[-12, 20, -3, -9, -6, -12, 10, -6, 36, -1, -7, 13, -15, -4, -22, 4, 0, 13, -11, -9, -10, -5, 11, -4, -22, 35, -3, 33, 17, 0, -10, 48, 0, -7, 1, 18, -7, 15, 4, 20, -6, -9, -18, -3, 37, -1, -19, 18, 6, 6, 2, 2, -8, 0, 2, -1, -30, 8, -9, -11, 27]
(74) A
[-11, -25, 18, 11, 22, 4, 3, -7, 14, -16, -29, 1, 31, 9, -9, -6, -15, 17, 13, -3, 6, 1, -5, 7, -8, -8, -5, -31, 26, 23, -3, -8, 11, -15, 13, 11, 8, 3, -20, -12, 14, 5, 23, 13, 3, -5, -28, -11, 14, -6, -4, 20, -8, 3, -37, -13, -26, 10, 0, -4, 9]
(70) Q
[-11, -2, -17, 1, 13, 12, 14, 22, -22, -9, -16, 7, 30, -61, 11, -16, 8, 59, 57, -4, 10, 5, 7, 58, -10, -1, -17, -10, -15, 28, -14, -12, -20, 18, 7, -4, 30, -8, 19, -15, -7, 7, -1, -4, 34, -55, 12, 6, 2, 10, 6, -5, 8, 21, -35, -11, 6, -19, 10, -6, 8]
(70) C
[-9, 11, 0, 17, 14, 30, -5, 24, -8, 0, -17, 3, 46, -2, 6, 7, -17, -7, 37, -32, -78, -9, -2, 18, -3, 1, -9, -14, -17, 22, -5, -6, 6, 2, -3, -3, 35, -4, 29, -8, 1, -10, 5, 12, 20, -18, -9, -10, 9, 12, 7, -9, -12, 10, -19, -26, 3, 7, 14, -11, -7]
(70) Q
[5, 6, -12, 2, 18, 5, 9, 3, -10, 15, -35, 9, 48, -3, -5, -3, -5, 64, 28, -21, -1, -26, 10, 9, 12, -1, -19, 6, 15, 8, 15, 18, 10, 2, 12, 21, 11, 14, 27, -18, -1, 7, -4, 1, -1, -43, -36, 1, 0, 19, -9, 13, 7, -11, -38, 13, -16, 16, 19, -2, 21]
(75) N
[-20, 6, 12, -19, 33, 5, 1, 8, 10, -5, -26, 5, 20, 9, -4, 5, -7, -15, 8, -18, -26, -1, -7, -7, -10, -38, -9, -24, -19, 31, -5, 3, 7, 16, 15, -4, 11, 6, 20, -25, 5, 15, 11, 3, 23, -17, -4, 1, 9, -5, 0, 2, -4, 5, -38, -27, -10, -4, 13, -4, -12]
(70) Q
[-11, 17, 4, -29, 9, 8, 7, 12, -14, -9, -16, 19, 16, -56, -3, -14, 5, -7, 30, 13, 9, -5, -11, -5, -30, 26, 5, 0, -10, 13, -5, -15, -9, 16, -6, -2, 19, 6, 18, -9, -23, 2, 18, -3, 22, -11, 8, -1, 2, 13, 3, -8, -1, 5, -27, -39, -10, -20, -2, -5, -5]
(70) C
[-15, -10, 4, 8, 26, 3, -13, 14, -22, -10, -12, -4, 41, -20, -10, 2, 3, 5, 16, 6, 3, -3, 1, -6, -14, 6, 6, -19, -1, 26, 5, -14, -2, 17, 8, 7, 21, -10, 8, -33, -7, 7, 13, -7, 36, -22, -18, -17, 19, -4, 0, -8, -11, 5, -46, -24, -17, -9, 21, -2, 18]
(70) C
[-17, -36, -24, 7, 15, 6, -9, 23, -4, -15, -7, -1, 8, -11, -20, -2, 20, 2, 10, 4, 14, 23, -9, 4, -28, 7, -15, -19, 12, 32, -12, -16, -14, 22, 2, -18, 37, -25, -13, -14, 2, 6, 11, -4, 46, -24, -8, -4, 14, -34, 12, -8, 1, 12, -51, -28, -18, -16, 5, 6, 1]
(70) C
[-18, 10, -15, 5, 14, -3, 6, 0, 29, 3, -1, 9, 14, -16, 12, -3, 0, 7, 2, 7, 0, 0, -14, 3, -18, 28, -25, 7, 2, 17, -18, -6, -11, 0, -11, 11, 21, -2, 13, -13, -7, -5, -19, 1, 50, 5, 20, -19, 1, -21, -16, -6, 2, 18, -5, -3, -16, 0, 20, -6, 5]
(74) P
[-16, -2, -2, 11, 9, -10, 5, 9, -25, -16, -14, -14, 15, 20, 0, 12, 0, 12, 44, -27, 78, -17, 12, -8, -16, -11, -2, 21, -9, 38, 1, 12, -4, 2, 9, 2, 21, 1, 35, -23, -4, 8, 16, -5, 15, -16, -22, 6, 5, 21, -8, -9, 15, 5, -15, -14, 16, 12, -11, 8, 13]
(75) V
[4, 8, -14, 9, 1, -12, 11, 5, -10, -13, -12, -5, 36, -11, 1, 6, 20, 40, 24, -23, 7, -5, 21, -9, -12, 4, 3, 6, 11, 10, -5, 11, 1, -12, -3, 9, 26, 24, -2, -17, -12, -14, 7, 1, 15, -40, -22, -12, 5, 15, 0, -5, 12, -12, -30, -6, -37, 19, 2, 15, 38]
(75) V
[14, 6, -12, 12, 10, 1, 4, 17, -3, -6, -5, -9, 18, 21, 9, 0, 7, 17, 5, -14, -8, -10, 5, 1, 5, -15, -14, -23, -18, 9, 0, 26, 11, 21, -14, 18, 10, -9, 1, 11, -4, 5, -18, -4, 7, -50, -27, 15, -5, 10, 3, 5, 20, 8, -17, 14, -6, 9, 12, 9, 25]
(75) N
[-16, 37, 14, -5, 3, 14, 0, 17, -25, 12, -30, 1, 37, 11, 14, 1, -12, -8, 39, -16, 1, -17, -7, 4, 17, -26, 12, -10, -54, -3, 4, -10, -15, 13, 9, 6, 26, 1, 11, -29, 10, 4, 25, 5, 15, -6, 7, 0, 17, 20, 16, 0, -4, 17, -18, -24, 12, -10, 18, -17, -3]
(70) Q
[0, 25, -21, 3, 14, -34, 1, -16, 20, 20, 7, 7, 5, -19, -10, -2, 18, 14, 2, -8, -6, -9, 7, -1, -3, 39, -9, 17, 8, 25, -26, 17, -15, -4, 76, 5, 20, -3, 29, -7, -4, -2, -17, -25, 37, -3, -10, -1, -5, 16, -16, 5, 6, 15, -1, 9, -16, -16, 15, -13, -1]
(74) A
[2, 3, -13, 3, 6, -14, 9, -13, 3, 3, 12, 18, 25, -8, -4, 9, 24, 23, 14, -14, -9, 0, 14, -7, -7, 25, -5, 13, 10, 8, 9, 19, -4, -1, -5, 11, 3, 3, -9, 11, 6, -9, -26, -3, 23, -25, -26, -8, -11, 3, -20, -14, 4, -6, -7, -36, -30, 10, 17, 5, 18]
(74) P
[31, 10, -32, 15, 9, -16, 5, -5, 31, -9, 34, 22, 20, -15, -31, 6, 26, 17, -10, -9, -7, 0, 1, -13, -8, 30, -15, 10, 27, 20, -33, 14, 6, -9, 3, 7, 9, -20, -27, 10, -15, -2, -20, -1, 58, -17, -31, -11, -12, -9, -7, 6, 9, -4, -11, 3, -33, 1, 20, 19, 25]
(74) A
[17, 30, -15, -13, 14, -15, 10, 3, -2, 8, -5, -30, 10, -39, 20, -3, 9, 31, -2, -5, 0, -8, -6, 7, -7, 43, -12, 13, 2, 11, -20, 9, -3, 39, -5, 16, -5, 2, 12, 14, -19, -8, -15, 0, 28, -19, -5, -11, 4, 8, -5, 3, 14, -7, -9, 19, -9, -15, 3, -3, 16]
(74) P
[19, -1, -18, 16, 18, -10, 2, 6, 25, -14, 9, 10, 11, -20, 16, -7, 19, 22, 1, -3, -1, -11, 11, 10, -45, 27, -12, 4, -14, 16, -20, 19, -8, 12, -4, 16, 23, 4, 4, 19, -19, -3, 9, -11, 45, -35, -8, -16, 9, -10, -1, 2, 16, -3, -30, -19, -43, -12, 17, -6, -3]
(74) A
[31, 38, -16, 16, 11, -10, 16, -34, 0, -4, 12, 10, 30, -11, -6, 11, 28, 33, 3, -10, -25, -31, 8, -17, 4, 21, 14, 12, 21, 18, 4, 12, -7, -27, -1, 33, 0, 5, 10, 10, -25, -22, -3, -1, 38, -27, -18, -7, -2, 27, -17, -2, 2, -21, 19, -10, -17, 25, -1, 1, 32]
(74) A
[8, 5, -15, 7, 16, -9, 7, 1, 26, 5, 2, 6, 14, -38, 9, -1, -8, 26, 7, 9, 3, -5, -2, -1, -11, 27, -13, 0, 22, 14, -34, 25, 8, -23, -2, 20, 11, -6, -18, 15, -37, -22, 7, 3, 34, -60, -16, -10, 3, -12, -12, 4, 12, -4, -1, 1, -19, 1, 37, -2, 21]
(74) A
[-1, -1, -1, 3, 14, 4, -6, 33, -13, -11, 3, 5, 19, 0, 5, 5, -2, 10, 9, -1, -11, -9, 14, -13, -22, 15, 4, -1, 32, 6, -4, 25, 3, -1, 11, -14, 10, -4, 9, 1, -9, 9, 8, -12, -5, -22, -30, -1, 32, 4, 2, 14, 20, -3, -33, 4, 19, 10, -12, -2, 26]
(75) V
[15, 30, -14, 7, 22, -20, 16, -14, 58, 4, 12, 7, 34, -14, 20, 13, 6, 35, -9, -9, 5, -18, 8, -6, -28, 52, -7, -1, 17, 12, -9, 19, -2, -9, -2, 40, 10, 16, 5, 10, -1, -6, -28, -17, 48, -13, -25, -4, 7, 16, -19, -6, -13, 9, -3, 10, -31, 23, 44, -14, 21]
(74) A
[16, 19, -29, 0, 20, -18, 11, 22, 20, 10, 19, 16, 26, -23, -6, 12, 15, 7, 11, -9, -9, 3, 7, -3, -14, 28, -5, 11, 8, 13, -16, 16, -10, 0, 3, 0, 24, -4, -12, 10, -7, -9, -8, 3, 46, -13, 1, -4, 8, 1, -23, -8, 17, 24, -4, 0, -4, 18, 18, -8, 23]
(74) A
[15, -8, -2, 12, 12, -4, 0, -15, 10, -11, 21, 12, 22, -14, -34, 19, 18, 22, 13, -17, -6, -4, 8, -14, -23, 43, -4, 17, 27, 26, -3, 6, 5, -6, -16, 9, 2, -8, -3, 23, -11, 1, -27, -12, 31, -11, -24, -7, -1, 11, -5, -9, 2, -20, -9, -10, -15, 12, -17, 7, 26]
(74) P
[3, 31, -29, 7, 10, -13, -3, 15, 4, 1, -21, -2, 28, 13, -5, -7, 22, 27, 5, -6, -15, -7, 12, 2, 13, -1, -25, -5, 16, 12, -11, 15, 27, 12, 15, -21, 19, 2, 3, -10, -11, 19, 17, 10, 23, -49, -37, -13, -2, -5, -20, 18, 19, 10, -41, 19, -15, 5, 3, 5, 20]
(75) N
[-2, 5, -26, 3, 56, -18, 18, -12, 26, -21, -1, 1, 37, 5, 16, 12, -5, 31, -23, -26, -5, -13, -5, -5, -20, 44, -25, -10, 17, 56, -14, 14, -3, -7, -12, 18, 14, 2, 17, -1, -17, -11, -22, 1, 47, -3, -22, 8, 3, 10, -55, -13, 10, 10, -6, 5, -29, 17, 9, -6, 36]
(74) A
[13, 36, -15, 5, 10, -34, 8, -11, 30, 7, 22, 14, 16, 15, -8, 0, 30, 5, -41, -35, -14, -10, 0, -3, 11, 20, -15, 18, 22, -13, -10, 15, -8, -16, -3, 12, 9, 15, -6, -8, -8, 4, -12, -2, 53, -13, -17, -10, -7, 4, -22, 15, -13, 7, 13, 14, -56, 8, 17, 13, 20]
(74) A
[15, 18, -23, 2, 12, -12, 8, 9, 43, -6, 11, 1, 21, -7, 6, -8, 17, 25, -9, 7, 15, -10, -1, 11, -11, 12, -21, -21, 2, 5, -18, 17, -12, 14, 1, 41, 11, 10, -4, -5, -44, 0, 1, -6, 40, -30, -2, -12, -4, 6, 6, 3, 1, 9, -14, -6, -47, 0, 32, -17, 4]
(74) A
[-23, -19, -8, -1, 1, 12, 1, -4, -12, 8, -11, -10, 27, 25, -15, 25, -7, 35, 32, -26, -39, 1, 18, -5, -30, -13, 7, -13, 17, 35, -2, 26, 18, -24, 11, -7, 11, 0, 19, 5, -8, 5, -7, 12, -14, -8, -36, 3, 47, 7, 1, -5, 18, 6, -19, -8, 33, 24, -18, 13, 39]
(75) V
[-11, -11, -10, 8, 27, 4, -5, 6, -9, -3, -21, 4, 43, 1, -20, 6, -19, 3, 18, 5, 2, -4, 6, 0, -13, 11, -11, -8, -12, 25, 10, -7, -23, 18, 2, 10, 23, -21, 25, -12, -12, 4, 5, 10, 9, -20, -21, 4, 4, -7, -16, -21, -3, 11, -21, -13, 3, -14, 26, 2, 11]
(70) C
[7, -18, -25, 5, 16, -6, 1, 16, 16, 0, 2, -7, 27, -11, -3, -5, 23, 36, -6, -11, -9, -17, -2, 2, -11, 9, -17, -19, 17, 32, 0, 14, 13, 33, -3, 6, 13, -22, -19, 3, -13, 19, -7, 3, 24, -48, -31, -19, 12, -4, 13, 23, 23, -5, -40, 26, -15, -17, 21, -5, 32]
(75) N
[-23, -20, 3, 13, 28, 9, -16, 23, -28, -34, -7, -7, 13, 18, -14, 4, 35, -14, 21, -13, 2, 1, -5, 7, -24, -5, 4, -30, -20, 35, -3, -12, -6, 6, 3, -11, 28, -5, 15, -34, 12, 2, 24, -1, 24, -1, -5, -5, -10, 7, 7, -13, -4, 11, -21, -34, -19, -4, 7, -7, 3]
(70) C
[11, 31, -34, 7, -2, -1, 8, -14, 4, -6, -1, -3, -9, -24, 3, -4, -10, 5, 9, 4, -3, -16, 9, -10, -6, 21, -1, -5, -9, 12, -4, 0, -20, 4, 4, 18, 7, 2, 10, 20, -17, 13, -3, -6, 11, -17, -10, 2, -7, 15, 6, 6, 14, -9, -3, 21, 6, -15, 0, -6, 3]
(74) P

[-12, -6, 5, 0, 3, 5, 6, -22, 17, -4, -11, -15, -31, 0, -27, 0, 4, -8, -13, 4, -24, -24, -9, 2, -8, -13, 12, -1, 25, 3, 2, -13, 41, -4, 4, 6, -7, -20, -16, -18, 13, -10, 0, 3, 0, 1, -27, -7, -11, 4, 19, 28, -22, -23, -4, -5, 30, 7, -7, -30, 1]
[94] <88>
[47, -30, 21, -4, 16, 8, -43, -34, 25, -7, 49, -13, -33, 6, 10, 32, -10, -24, -9, 6, -10, 35, 8, -18, 14, -13, -3, 30, 45, -21, -35, 12, 13, 2, -26, -21, 3, 12, 14, 57, 24, 21, 42, -13, 23, -10, -31, 0, -6, -14, 13, 20, -18, -2, 41, 45, -40, 14, -31, -57, 4]
[86] <72>
[-47, 4, 1, -2, -10, -10, 46, 13, 12, -2, -33, -18, -17, 12, -16, -21, 0, 33, -25, -12, -14, -43, 0, -19, -8, -9, 29, -24, -9, 27, -2, -31, 33, 9, 20, 9, -8, -15, -11, -43, 9, -21, -32, 34, -9, -12, 24, 9, -6, 7, 0, 21, -15, -9, -14, -49, 45, 8, -8, -4, 20]
[94] <81>
[27, -20, -4, 8, 14, 19, -9, -11, 19, 3, -2, -19, -11, -8, -2, 19, -8, -16, -29, -11, 0, 23, -15, 2, -2, -12, 3, 12, 25, -22, -49, -4, 7, 29, -11, -7, 9, -2, 6, 23, 10, 13, 25, 1, 22, 6, -37, -16, -8, 25, 3, 12, -2, 15, 15, 36, 10, -8, -20, -32, -7]
[95] <75>
[20, -12, -12, 9, 5, 8, -22, -13, 9, 0, -13, -6, 7, -13, -4, 5, -12, -15, -24, -17, 7, 11, -18, -6, -22, -15, -5, 12, 18, -36, -58, -2, 7, 29, -10, -11, 17, -2, 12, 23, 6, 21, 21, -4, 11, 2, -30, -23, -9, 34, 4, 5, 10, 18, 14, 53, 11, -43, -18, -10, -14]
[95] <84>
[24, -12, -12, 9, -9, 9, -32, -20, 10, -3, 2, -11, 9, -5, -18, -3, -13, -59, -29, -10, -6, 29, -19, -4, -7, -8, -8, -10, 20, -14, -22, 14, 10, 4, -5, 6, 30, -10, -1, 14, -9, 25, 22, -10, 45, 18, -39, 0, -12, 14, 8, 10, -3, 6, -1, 36, 0, -12, 4, -14, -12]
[89] <79>
[11, 48, -2, 9, 7, 11, -27, -38, 26, 23, 22, -22, -30, -6, -24, 18, -1, -41, -27, -1, -19, 12, -15, -17, 6, -19, 12, 13, 32, -19, -25, -6, 41, -7, 3, 10, -3, -17, -6, 15, 22, -1, 38, -2, 33, -4, -36, -3, -20, -8, 20, 31, -24, 2, 13, 28, 10, 12, -21, -47, 1]
[94] <76>
[-1, 9, -8, 1, -5, 1, -10, 11, 2, 4, -14, -6, -2, 4, -6, 4, -4, -26, -22, -12, -16, -1, 0, -8, -2, -3, -7, -10, 12, 3, -10, 4, 15, 4, 5, 3, 15, -5, 4, -8, -16, 15, 10, 5, 30, 7, -20, 8, -7, 15, 0, 10, -12, 5, 2, 19, 10, 3, 18, -4, -4]
[89] <62>
